In the rows, 128 means zero.
[ 97 135  79 121 117 181 160  85 122 107 110  86 142 170 165 176 113 166
 214 113 206 133  88 116 133 107 111  99 147  91 151 131 126  66 119] | Q138
[103 126 151 123 117  98 134 153 131 134 146 122  85 169 141 100 148 162
 138 139 170 161  94 130 124 156 102 128 115 144 160 116 160 101 108] | Q985
[120 126 119 143 122 153 118 102 120 150 133 126 139 115 144 131 143 148
 169  67 169 117 142  99 125 106 158 119  90 158 146 159 153  87 135] | Q10
[133 122 112 136 113 157 170 133 136 118  93 148 150 152 131 170 131 126
 142 102 143 156 163 136 167 117 111 135 140 152  86  93 112 106  95] | Q137
[ 90 102 151 116 116 125 175 159 126  94 148 117 101 142 148 130 108 125
 170 111 211 119 166 113 135  89 136 116  87 128  85 115 171 139 103] | Q892
[155  99 135  94 111 164 160 121 136  69 111 123 167 188 142 190 122 115
 151 152 145 156 147 158 150 153 123 131  90 141  58  81 155 124 123] | Q55
[128 171  94 115  98 128 153 123 113 128 116 119 123 143 160 134 127 116
 165 110 152 108  92 117 145 121 123 149 151 177  93 108 129  88 104] | Q137
[120 150 135 147 145 148 141 122 132 153 147  74 142 104 145 128 120 151
 182 112 155 133 113 120 153 108 124 130 142  92 137 146 126 134 120] | Q892
[113 134  92 142 145 151 179 115 117 140 108 184 124 138 138 123 123 131
 126 111 159 110 144 134 144  84  91 121 145 123 159 135  91 107 123] | Q571
[137 124  75 112 131 152 117 140 111 126 214  93  99 147 134 167 135 144
 199  72 111 110  79 159  52 122 128 116 149 111 109 168 135 114 147] | Q138
[123 129 129 115 137 144 127  92 104 145 133 127 151 135 165 126 158 126
 170  87 186  98  76 133  93 125 119 110 143 161 160 181 153  95 158] | Q571
[ 90  83 177 118 104 119 132 123 117  97 142 103 128 160 131 121 133 155
 140 160 192 106 158 130 122 133 128  77  76 134 135 131 188 120 137] | Q571
[114 178 111  88  93 141 153 112 100  68  85 131 124 131 140 164 108  96
 120 155 165  99  56 120 137 145 148 142 144 122  97  71 132 143 118] | Q55
[115 119 165 115 107 141 127 123 110 127 141 107 127 147 144 127 134 143
 168 161 174  91 105 135 129 143 133  79 107 105 137 143 173 119 139] | Q571
[143 175 113 109  87 142 153 104 125  93  97 127 156 144 146 170 139 115
 133 141 152  95 102 151 158 134 124 149 141 157  75  91 139 110 126] | Q137
[ 89  82 180 133 118  72 125 164 158 128 123  75 119 107 114 119 106 152
 128 182 140 221 158  71 180 151 156 127 122  82 149 110 144 160  90] | Q985
[146 148 122  96 122 103 160 125 135 130 122 163 106 153 125 129 112 114
 153 152 121 170 130 126 167 141 114 136 128 142 126 100 129 118  94] | Q985
[110 172 114 131 174 143 171 113 110 158 127 131  89 158 101 116 130 153
 200  63 140 147 105 134 137  95  90  80 162 101 181 160 108  98 100] | Q892
[127  93 135 142 120 105 174 142 150 104 135  79 158 152 155 139 123 167
 151 170 139 158 130  80 197 106 171 111 109  95 120 111 157 132 103] | Q801
[ 92 125  92 142 133 152 136 127 110 115 140  55 144 172 175 125 140 170
 192  41 172 118  86 100 106  94 131  89 169 141 106 193 140  49 138] | Q137
[132 107 170 129 123 113 149 109 111 132 151 115 136 138 158 105 136 152
 142 137 184  99 124 119 130 145 112 101  96 143 145 108 151 122 118] | Q571
[114 121  68 153 134 158 104  95 108 151  80 104 174 132 125 102  99 144
 142 110 110 141  76 110 136 103 105 117 173 142 164 166 122  39 139] | Q801
[120 156  99 109 101 157 130 161 125  99 103 136 107 189 123 144 110 115
 131 191 119 115  70 167 139 126 119 139 141 128  87  94 153  97 118] | Q801
[117 166 121  86 120 144 155 124 132 100 113 132 118 189 159 156 135 116
 170 121 149 149  91 171 121 124 110 142 133 172  82 113 161 101 127] | Q10
[146 136 123  90  87 147 151 136 127  93 128 139 114 172 138 186 134 112
 153 155 165 102  95 181 123 143 106 153 113 119  81  86 157 119 125] | Q138
[115  80 184 179 142 122 117 146 147 109 137  80 143 121 102 105 103 179
 104 120  90 140 188  83 152 133 151  78  73  83  91 130 117 149 116] | Q10
[117 160 108 103  70 138 142 116 100  99 116 126 124 132 149 145 103 128
 130 143 166 125 110 135 164 136 141 160 125 186  97  60 169  95  91] | Q985
[100 119  76 114 111 170 153 126 107 120 152  89 128 154 183 156 127 161
 212  96 197 133  89 134 109 114 145 105 122 139 131 140 181  66 124] | Q10
[ 72 129  75 156 121 132 144  92  95  77 111  61 158 133 161 100 110 188
 116 118 148 108  64  83 141 122 130  92 137 130 161 162 132  97 144] | Q55
[164 171 101  75 129 108 161 119 127 110 128 146 119 160 146 157 141  87
 158 125 140 138  52 156 105 159 114 169 154 178 108 107 133 110 116] | Q985
[126  94 141 127  91 125 145 138 105 145 173  78 123 127 152 141 142 128
 197  92 208 102 141 127 102 148 127 115  80 187 130 122 176 115 104] | Q137
[108 149  93 133 135 151 154 125 119 132 133  68 157 101 201 144 133 142
 170  88 202 115  44 108 129 100 145 146 191  78 149 177 122 102 145] | Q985
[130 177 120  92 117 113 131 136 141 106 128 120 104 166 118 139 115 123
 160 165 126 158 122 139 164 124 136 172 126 161  70  85 167 115 100] | Q892
[133 176  75 138 139  93 127 162 117 159 131 148  89 157 141  79 151 144
 141 115 116 112   4  95 133 100 133 136 180  92 163 188 137  90 141] | Q801
[ 95  88 149 121 135 136 167 138 116 116 135  91 125 131 165 117 121 134
 173 112 208 118 126 121 135 116 125 114 106 144 120 128 161 106 104] | Q892
[122 159 124 115 105 137 153 167 135 134 124 140  87 174 122 149 141 106
 160 128 130 120 120 162 127 122 101 140 136 133  82 113 120 109 113] | Q137
[141 147 137  99  95 110 141 130 138 106 116 106 129 159 141 144 119 130
 141 172 149 154  90 125 146 164 127 159 119 139  94  62 152  90 100] | Q985
[130 181 119  96 102 121 139 110 132  72 104 124 120 176 122 172 134 112
 134 137 111  97  56 149 109 135 119 149 140 132  65 108 124 116 139] | Q138
[ 96 138  87  90  91 130 163 160 100 108 145  82  89 170 149 183 152 120
 217  96 142  93   4 147  77 117 150 109 158  85 107 175 164  80 139] | Q138
[114 114 127 110  89 124 153 137 100  78 177  88 101 159 155 149 124 157
 179 122 204  69  84 130 105 131 132  85  96  93 116 136 184 132 130] | Q138
[ 91 171  75 132 110 135 155 118 109  73  93  97 148 129 169 143 118 128
 129 112 141 111   6  82 116 135 150 132 162 137 109 140 112 135 135] | Q55
[120  55 125 114  94 123 145 113 144  46  72 132 183 107 116 194 114 135
  95 188 146 146 166  95 195 137 185 117 109  80  96 107 151 145 127] | Q138
[ 97 164 126 115 121 169 139 133 124 108 136 128 107 166 126 149 153 145
 164 125 124 107  68 184  94 120 109 103 136 112 103 133 150  88 146] | Q892
[125 149 148 169 131  96 120 163 162 122 127 133 111 114 101 110 140 152
  78 152 105 112 173  89 192 108 151 135 128  66 107 148  93 176 132] | Q137
[ 89 105 142 141  85 108 128 135 127 118  79  72 148 117 101 130  99 140
 134 170 116 154 157  99 193 139 141 103 128 120 117 125 144 116 102] | Q137
[105 145 148 112 118 102 165 141 104 141 153 114  89 155 138 130 149 115
 191 104 198  89  98 126 108 109 134 106 112 134 158 169 166 142 128] | Q571
[ 96 179 122 108  97 135 161 146 131  85 107 135 104 197 142 142 107 113
 141 172 123 109 101 145 140 109 118 133 130 149  52 103 137 123 118] | Q571
[152 167 115  88 118 124 139 140 123 115 119 142 111 184 109 155 117  89
 158 180 113 132 112 175 148 153 114 152 128 182  91 117 156 148 111] | Q571
[116 179 128 124 133 141  86 138 117 120 152 100  99 169 119 106 140 175
 159 134 121 135  30 153 100 170 106 105 148 132 124 141 168 102 128] | Q892
[ 94  72 108 141 138 151 161 124 132  63 110  92 187 134 185 153 136 141
 115  77 175 136  91  87  94 112 143 125 133 121  91 146 115 109 158] | Q55
[118 139 134 145  91 137 103 146 104 157 167  89 101 114 141 109 116 134
 168 111 196  87 143 114 130 139 125 134 100 169 127 125 157 132 104] | Q137
[ 98  92 169 103 128 124  97 129 150 125 119  72 127 153  91 138 100 140
 166 204  99 211 157 163 129 179 105  91 103 122 139 120 162 131 121] | Q10
[ 88 181 100 153  97 170 103 151 130 106 119 121 112 156 138 123 124 153
 134 117 147  76  75 124 102 105 112 101 159  74  82 162 117  96 162] | Q137
[ 89 100 127  89  96 144 158 119 113  79 108 141 105 181 136 164 136 128
 153 134 165 109 104 157 109 128 113 100 114 135 110 108 154  76 125] | Q138
[129 137 124 104  95 169 117 126 109  97 120 107 136 139 114 176 105 109
 146 136 125 133 136 145 143 135 147 140 117 125  79  96 149 135 123] | Q55
[127 165  91 140 123 194 130 100  80 148 103 114 141 143 115 143  87 156
 173 111 169 130 104 154 160 132  88  96 172 119 167 114 131 105  94] | Q571
[100 173 119 108 124 160 130 140 123 128 120 130  87 196 136 126 101 116
 170 169 138 124 111 157 134 125  98 131 138 163  98 114 130 109 106] | Q571
[128 137 158  97 131 154 163 111 138 100 115 147 126 215 138 146 119 136
 161 161 141 150 146 157 143 131  90  98 120 142  83  75 132 100 106] | Q571
[121  99 137 134 110 147 135 132 116 127 120 101 132 131  99 152  96 131
 170 111 171 144 195 131 151 126 134 109  71 141 129 123 168 130 100] | Q10
[ 86 140 103 128  98 181 109 109 102 110 107  70 155 112 186 145 137 164
 147 115 189  95  21  99 115 138 176 126 166 111 128 121 144  30 134] | Q985
[128  89 156 114 147 152 107 153 124 111 128 117 130 107 107 153 132 137
 129 130 173 151 150 130 158 141 170 133 133 100 112 110 163 137 104] | Q892
---
[111 197 109 104 119 127 119 111 116 137 132 161  98 155 190 120 135 145
 135 158 172 122 114 142 153 170  84  92 107 137  94 144 119 174 123] | Q751
[ 68 144 131 119 119 207 136 114 165 135 199 175 112 145 151 133 101  56
 181 147 122 145 100 112 100 134  82  92  91 148 130 139 118 109  96] | Q277
[125 225 104 117 135 100 134 128 125 138 103 148  82 170 191 128 129 165
 140 159 213 134 104 132 134 175  79 107  97 154 105 116 143 187 131] | Q782
[152 171  88 126 143 116 130 129  93 122  97 137 121 116 209 121 133 163
 136 174 166 114  96 154 103 159  83 109  91 137  90 125 134 164 131] | Q220
[156 117 153 142 181 113 141  90 117 147  67 194 169  62 141  98  93 204
  94 177  87  97  16 155 156 127  12 126 152  73 156 127 173 136 121] | Q523
[182 120 161 160 160 101 159 122 104 142  77 169 171  63 137  84  76 200
  85 170  83  85  40 155 117 142  44 119 130  94 152 121 172 101 101] | Q220
[ 72 164 136 121 136 194 126 102 155 131 204 183 110 131 157 145  90  67
 167 140 108 127  94 108 113 133  83 114  99 154 140 132 134  94 102] | Q333
[140 205 112  95 151 109 113 111 110 165  82 195  70 126 180 106 116 192
 143 146 195 118  44 143 152 187  65 105 113 127  98 101 179 168 142] | Q333
[179  96 187 159 143 132 160 107  95 117  75 163 180  89 106  79  98 169
  81 152 112  89  77 152 133 120  50 120 144  93 156 116 151 112 112] | Q326
[ 91 120 120 112 140 226  92  77 145 172 209 179 103 126 153 123  97  63
 156 184  98 139  73 128 121 168  61  93 111 131 165 144 149  85  95] | Q751
[ 98 124 141 111 147 208  87  97 145 160 199 168 106 121 144 120  69  78
 162 176  95 145  80 124  88 162  63  94  91 138 154 132 163  81  82] | Q220
[130  90 186 146 165 218  73  97 127 135 208 127  93 153 158 134  90  72
 175 146  94 142 194 154 143 120 125 158 122 110 154 125  98 166 216] | Q406
[165 100 139 126 182 190  92  86 110 145 194 126  95 108 177 125  87 124
 180 161  70 134 150 155 132 102  85 165 134 121 157 102 117 138 215] | Q333
[ 78 151  76  91 144 206 103  98 149 151 183 130  63 154 166 161 118  46
 165 184 114 147  71 123  81 115  52  92  78 153 146 139 128  98  92] | Q478
[123 191 123 118 137  95 124 121 117 126 107 157  86 153 181 127 120 158
 139 168 197 141  95 150 155 141  55 106 107 119  94 131 124 201 129] | Q523
[128 207 116  99 164 133 121 111 116 159  84 193  89 142 171 113 114 187
 158 149 195 108  43 159 147 191  65  91  99 124  87 106 176 185 148] | Q406
[ 80 128 109  82 141 186  92  89 140 164 181 137  72 157 153 149  94  57
 180 187 119 167  62 122 103 135  41  89  93 120 131 146 148 116  81] | Q523
[164 104 140 167 163 172 136 118 126 130 164 112 107 137 151 103  68 130
 193 150 144 152 149 139 135  92  67 166 142 112 155  98  58 172 190] | Q277
[144 220 116  93 159 112 125 103 115 151  88 207  89 112 186 106 111 206
 152 148 196 102  23 148 164 195  48 106 110 136 101 103 187 170 143] | Q333
[ 67 152 114 129 127 202 138 107 149 105 227 149 137 129 124 140 101  75
 181 152 134 125 100 108 108 118  80 100  96 162 139 134 122 106  98] | Q326
[ 79 139 115 131 125 212 136 105 146 113 219 148 124 133 126 137  96  74
 180 157 132 129 101 108 111 119  80  98  97 154 143 130 124 103  95] | Q326
[121 192 121 104 145 119 105 103 123 138 116 176  78 141 196 133 126 159
 144 182 180 137  80 160 164 166  58  93 105 107  95 138 156 187 136] | Q523
[174 106 130 173 175 165 126 109 114 125 178  88 109 141 177 131  87 122
 179 161 129 147 158 144 142 100  83 183 138 134 185  99  84 169 209] | Q782
[ 72 145  71  91 126 210 107  91 146 170 203 141  75 155 166 144 111  44
 168 191 116 152  74 105  98 156  65  82  88 147 127 154 125  92  78] | Q751
[ 68 165  83 103 138 196 106 108 155 157 161 147  64 156 158 153 103  58
 165 183 131 144  57 123  94 118  44  80  87 149 143 140 125  96  74] | Q478
[145 106 176 157 170 187  98 115 122 141 207 102  78 166 169 134 103 102
 172 141 112 144 186 171 151  98 127 158 127 100 165 104  98 150 227] | Q478
[161  72 129 148 170 218  91  84 109 116 225  93 110 109 148 127  91 109
 197 176 114 141 169 158 128 110  94 158 139 128 166 104 104 157 215] | Q326
[191 111 187 164 169 123 178 107 106 152  58 178 175  99 129  77  82 168
 109 167 122  80  70 148 127 118  49 135 155  85 168 110 146 118 116] | Q70
[185 100 157 160 152 136 152 104  99 148  59 154 162 102 133  79  98 162
  75 160 122  99  85 153 136 148  49 132 154  85 163 112 130 129 113] | Q751
[104 199 112 112 111 126 114 117 117 138 130 167  91 154 195 119 139 135
 134 167 184 124 107 147 153 188  90  88 111 136  93 150 119 178 125] | Q751
[178 196 114 119 163 116 176 128  94 147  66 140  96 167 180  96 113 178
 174 163 252 123  94 153 120 163  75 119 110 123 106  86 132 179 136] | Q70
[144 211  99 104 166 123 150 117 115 173  82 186  94 141 180 101 113 198
 183 174 227 110  46 139 146 170  65  96 105 126  97  96 169 175 142] | Q70
[141  99 188 135 157 200  73  94 122 148 217 133  67 140 174 129  89  77
 170 153  90 150 175 139 150 130 121 167 123 108 155 120 116 141 221] | Q333
[160  91 194 144 183 203  89 102 116 150 205 112  85 165 141 116  74 103
 181 130 119 153 191 161 135 124 122 169 123 103 158  87 112 169 228] | Q406
[180 125 171 157 162 115 147 109 112 136  64 172 154  89 134  96 112 169
  69 149 117  79  53 173 135 127  44 128 144  96 178 114 164 120 122] | Q478
[147 179 127  90 142 131 128 118 118 171  93 168  96 139 201 110 127 171
 151 148 206 128  74 149 146 200  83  98  93 111  82  97 171 178 157] | Q758
[157 125 126 183 171 158 133 125 124 120 156  95  89 142 160 132  82 122
 171 158 149 134 136 157 148  76  68 165 142 124 171 103  57 169 193] | Q478
[ 67 154 130 127 127 209 143 103 153 134 217 170 119 149 164 145  99  28
 194 181 126 121 103 109  96 117  79 102  96 157 146 160 109 104  90] | Q70
[164  96 131 155 188 206  94  95 127 132 205  92  93 121 169 140  96 110
 179 157 120 133 165 169 138 103  90 170 133 124 186  95 105 163 220] | Q478
[113 183 113 129 114 134 107 131 122 115 129 160  96 120 200 130 123 127
 125 183 157 120 120 138 119 170  91  93  90 147  94 154 124 168 113] | Q220
[152  99 206 145 178 203  99 114 115 144 187 109  92 182 138 110  74 106
 185 122 123 152 212 161 138 114 127 162 123 101 148  89  94 171 221] | Q406
[170  77 132 145 169 215  94  90 113 118 208  92 109 114 134 118  86 118
 194 170 125 139 169 152 138 104  87 153 140 126 159  97 104 160 210] | Q326
[150 130 120 170 169 166 127 121 127 125 172  95  71 145 163 136  93 116
 161 161 141 142 142 152 140  84  78 163 133 120 169 106  68 161 192] | Q478
[137  98 190 146 168 202  88 105 121 140 192 123  87 166 154 129  86  86
 171 143  92 146 183 156 143 111 121 156 120 101 144 117  96 160 218] | Q406
[195 122 182 135 157 100 179 116 113 171  63 187 170  78 135  64  82 215
  93 132 129  99  45 154 128 167  51 121 140  89 148  80 184 120 113] | Q758
[168 142 190 141 175 121 145  95 111 145  66 211 165  76 138  78  72 207
  88 133  97  90  55 138 145 150  44 146 146  88 170 103 170 110 113] | Q333
[165 182 103 127 152 105 141 138  94 117  79 115  98 151 189 119 112 170
 134 157 204 138 106 152 102 163  80 124  86 124  91  95 124 170 136] | Q220
[157 107 191 141 172 198 119 105 117 155 211 113  95 173 163 115  86  91
 201 160 132 143 191 141 142 106 128 162 112 101 155 101 109 148 220] | Q70
[ 74 153 124 141 134 195 126 102 153 128 205 160 125 144 174 160 103  54
 167 163 112 132  98 120 109 139  71 114 100 165 170 147 132 111 101] | Q782
[169  93 142 137 187 203 115  95 112 159 188 102 100 145 161 116  75 113
 217 174 125 138 169 153 123  90  89 160 135 112 160  93  99 155 207] | Q70
[135 209  93 116 144 118 143 115 112 132 100 173 101 120 159 107 116 207
 165 175 210 105  27 142 165 164  48  85 108 129  90 111 160 172 143] | Q326
[152  91 191 153 165 193  85 116 113 129 225 100 110 148 170 123  81  99
 174 150  92 152 211 151 127 114 138 165 102 104 149 106 105 139 218] | Q220
[184 135 176 129 162  94 147 101 111 161  73 190 135  74 117  76  72 204
  86 139  97  94  38 147 130 156  49 133 153  95 162  97 191 106 112] | Q333
[168 173  91 124 151 118 133 135  91 119  84 115 105 136 196 116 116 168
 147 167 199 129 110 155 103 167  78 118  93 129  97 106 125 173 132] | Q220
[149 109 177 155 169 165 111 116 110 136 200  93 112 169 177 129 102 112
 175 140 114 156 198 152 139 111 127 176 118 125 168  98 106 164 231] | Q782
[156 111 114 176 163 177 141 116 114 103 181  95 107 126 135 120  77 137
 184 171 144 143 144 138 143  74  71 158 140 125 149  97  62 158 196] | Q326
[ 85 154  86  93 129 184 103 105 138 170 170 135  66 170 170 153 120  46
 161 189 128 162  75 111  84 150  64  92  77 156 144 141 154 100  88] | Q782
[173 149 190 126 162  94 152 109 108 162  57 201 130  92 132  75  81 194
  82 152 104 106  38 162 122 169  49 121 141  91 146 106 192  90 110] | Q333
[131 221 119  94 158 107 116 110 112 161  82 200  77 131 183 107 110 199
 152 146 196 116  38 142 156 195  67 110 107 119  97  98 182 166 153] | Q333
[ 77 160 119 126 142 210 149 100 155 135 207 170 122 139 161 144  90  56
 193 176 137 120  95 113 100 120  65 106  92 157 149 140 123 113  95] | Q70
[ 72 152 135 129 121 201 139 119 157 121 204 172 125 149 157 134 104  60
 180 141 130 145 117 124 102 124  86 102  89 145 139 139 108 106 104] | Q277
[172 117 158 157 151 137 149  99 104 140  68 178 174  95 138  83 105 165
  72 156 118  91  73 150 144 148  46 126 147  90 161 117 140 124 110] | Q751
[ 68 140 102  92 114 207 114 105 155 167 177 161  86 142 186 150 107  36
 159 182 114 157  75 100  87 142  64  85  71 136 114 145 123 100  84] | Q758
[112 205 120 116 123 109 117 145 116 121 107 150 102 154 179 114 117 158
 134 155 176 128 133 138 120 151  95  94  89 137  79 130 117 170 118] | Q220
[170  87 140 136 180 202  84  85 112 142 193 116  90 113 169 127  83 113
 173 148  90 144 178 153 124 105  93 175 141 119 169  93 107 146 207] | Q333
[155 193 104 110 150 118 141 112  95 144  92 146  94 158 193 108 129 180
 141 158 212 129  77 163 141 202  80 111 106 113 101 101 144 173 145] | Q751
[176 122 165 142 161 128 151 101 102 141  82 182 195  92 118  66 104 190
  81 134 124  88  80 160 139 144  47 127 149 106 163  98 152 124 117] | Q751
[161 130 180 165 182 137 156 100 117 139  57 210 190  81 123  86  76 203
  97 130 100  69  46 155 146 142  44 133 153  86 165 110 159 134 116] | Q406
[169 130 142 165 182 170 162 116 118 139 168 111 101 155 159 110  65 129
 206 173 160 138 141 126 144  75  73 171 129 115 155  93  67 163 195] | Q70
[117 184 112 115 107 125 130 126 134 138 108 170  88 133 211 137 136 126
 127 165 176 129 103 140 131 164  83  91  99 133  77 135 118 180 132] | Q758
[161 185 114 112 147 123 147 113  96 117  98 137  90 148 165 109 123 180
 155 165 215 128  75 159 133 175  68 102 108 123  92 101 147 168 146] | Q326
[165 134 177 140 163 112 150 109 115 160  52 196 144  93 110  81  78 192
  93 147 107  85  30 165 135 161  45 108 149  92 149 118 182 125 103] | Q406
